Here is a tiny trained network, its code and every weight. The questions are about switching its units off for an input and a class, where a switched-off unit gives its printed mean instead of its output.

import numpy as np


def w(rows, s, z=0):
    codes = np.array(rows[::2]) - 128.0
    scale = np.full(codes.shape[1], s)
    scale[-1] = z or s
    return codes * scale


def f(y):
    return y / 2 * (1 + np.tanh(0.7978845608 * (y + 0.044715 * y**3)))


def log_softmax(a):
    a = a - a.max(-1, keepdims=True)
    return a - np.log(np.exp(a).sum(-1, keepdims=True))


def net(x, mask):
    res = np.array(x, float).reshape(1, 2) / 4 @ E
    y = f(res @ A[0][:, :-1].T + A[0][:, -1])
    res = res + np.where(mask, y, B[0][:, -1]) @ B[0][:, :-1]
    return log_softmax(res[-1] @ U[:, :-1].T + U[:, -1])


A, B = {}, {}
E = w([
[92,104,122,160,183,31,71,234],'x0',
[53,254,91,49,183,167,41,148],'x1',
],0.0094)
A[0] = w([
[158,56,118,173,98,106,203,143,78],'neuron 1',
[169,2,123,125,83,51,185,132,153],'neuron 2',
[110,100,138,177,179,101,96,218,87],'neuron 3',
[158,164,144,102,63,228,198,65,153],'neuron 4',
[117,111,132,151,156,28,100,238,108],'neuron 5',
[129,109,137,153,160,103,77,173,246],'neuron 6',
[69,223,50,2,165,144,51,175,123],'neuron 7',
[136,137,141,127,123,76,149,117,255],'neuron 8',
],0.0087,0.0094)
B[0] = w([
[112,168,197,160,151,122,54,43,188],'neuron 1',
[230,165,135,211,99,125,107,146,240],'neuron 2',
[89,150,118,119,119,109,68,41,174],'neuron 3',
[198,78,57,97,47,73,122,98,229],'neuron 4',
[160,109,121,55,62,60,102,45,205],'neuron 5',
[184,75,57,120,90,157,208,142,223],'neuron 6',
[252,123,160,247,76,124,123,107,249],'neuron 7',
[147,111,78,164,137,174,163,168,219],'neuron 8',
],0.013,0.012)
U = w([
[188,154,190,225,118,135,77,150,108],'0',
[151,86,35,57,72,76,90,91,161],'1',
[172,82,27,145,118,175,255,247,254],'2',
[109,97,189,121,156,166,95,163,86],'3',
[54,113,185,83,156,127,124,148,83],'4',
[64,145,128,145,123,111,146,168,78],'5',
[123,140,94,85,160,112,87,161,64],'6',
[66,129,209,78,147,107,119,136,85],'7',
],0.0098,0.0063)

Each question gives the input, the list of numbers given to net, and the class t.
The units are the neurons (one row each of A and B). Each row of codes is followed by its name. A weight is (code - 128) times the scale printed after its matrix; where a second scale follows, it is the last column's (A, B and U).
mask holds one flag per neuron, in row order. A switched-off neuron (its flag False) gives its mean, the last column of its row in B, instead of its output. The means were averaged over made-up inputs and are rounded, as every weight is.
A unit's drop is (log p(t) with every unit on - log p(t) with that unit switched off) / (log p(t) with every unit on - log p(t) with every unit switched off).
The circuit of an input: a set's keep is (log p(t) with only the set's units on - log p(t) with every unit switched off) / (log p(t) with every unit on - log p(t) with every unit switched off). Starting from all 8 units, units are removed one at a time, each time the one whose removal leaves the highest keep (on an exact tie, the one counted first), for as long as the keep stays at least 0.8.
circuit, biggest first: the units of the circuit, biggest drop first
unit that matters most: the unit with the biggest drop
top k neurons: the k neurons with the biggest drops, biggest first
drop of u: that unit's drop, to one decimal
input [4,-2], class 1: unit that matters most => neuron 5
input [-2,-2], class 2: top 3 neurons => (neuron 5; neuron 7; neuron 3)
input [-6,6], class 0: top 4 neurons => (neuron 7; neuron 5; neuron 6; neuron 3)
input [-2,-3], class 2: circuit, biggest first => (neuron 7; neuron 5)
input [6,1], class 1: top 2 neurons => (neuron 5; neuron 3)
input [5,-4], class 1: top 4 neurons => (neuron 5; neuron 7; neuron 6; neuron 3)
input [1,3], class 2: top 3 neurons => (neuron 1; neuron 2; neuron 3)
input [2,3], class 2: top 2 neurons => (neuron 1; neuron 2)
input [0,3], class 2: top 4 neurons => (neuron 1; neuron 2; neuron 3; neuron 5)
input [-7,7], class 0: top 3 neurons => (neuron 7; neuron 5; neuron 6)
input [-3,0], class 2: top 3 neurons => (neuron 5; neuron 1; neuron 3)
input [-3,-3], class 2: top 2 neurons => (neuron 5; neuron 7)
input [8,-6], class 1: top 3 neurons => (neuron 5; neuron 7; neuron 6)
input [-3,-1], class 2: circuit, biggest first => (neuron 1)
input [-3,8], class 0: drop of neuron 7 => 1.2
input [8,0], class 1: drop of neuron 5 => 0.5
input [5,0], class 1: drop of neuron 3 => 0.2
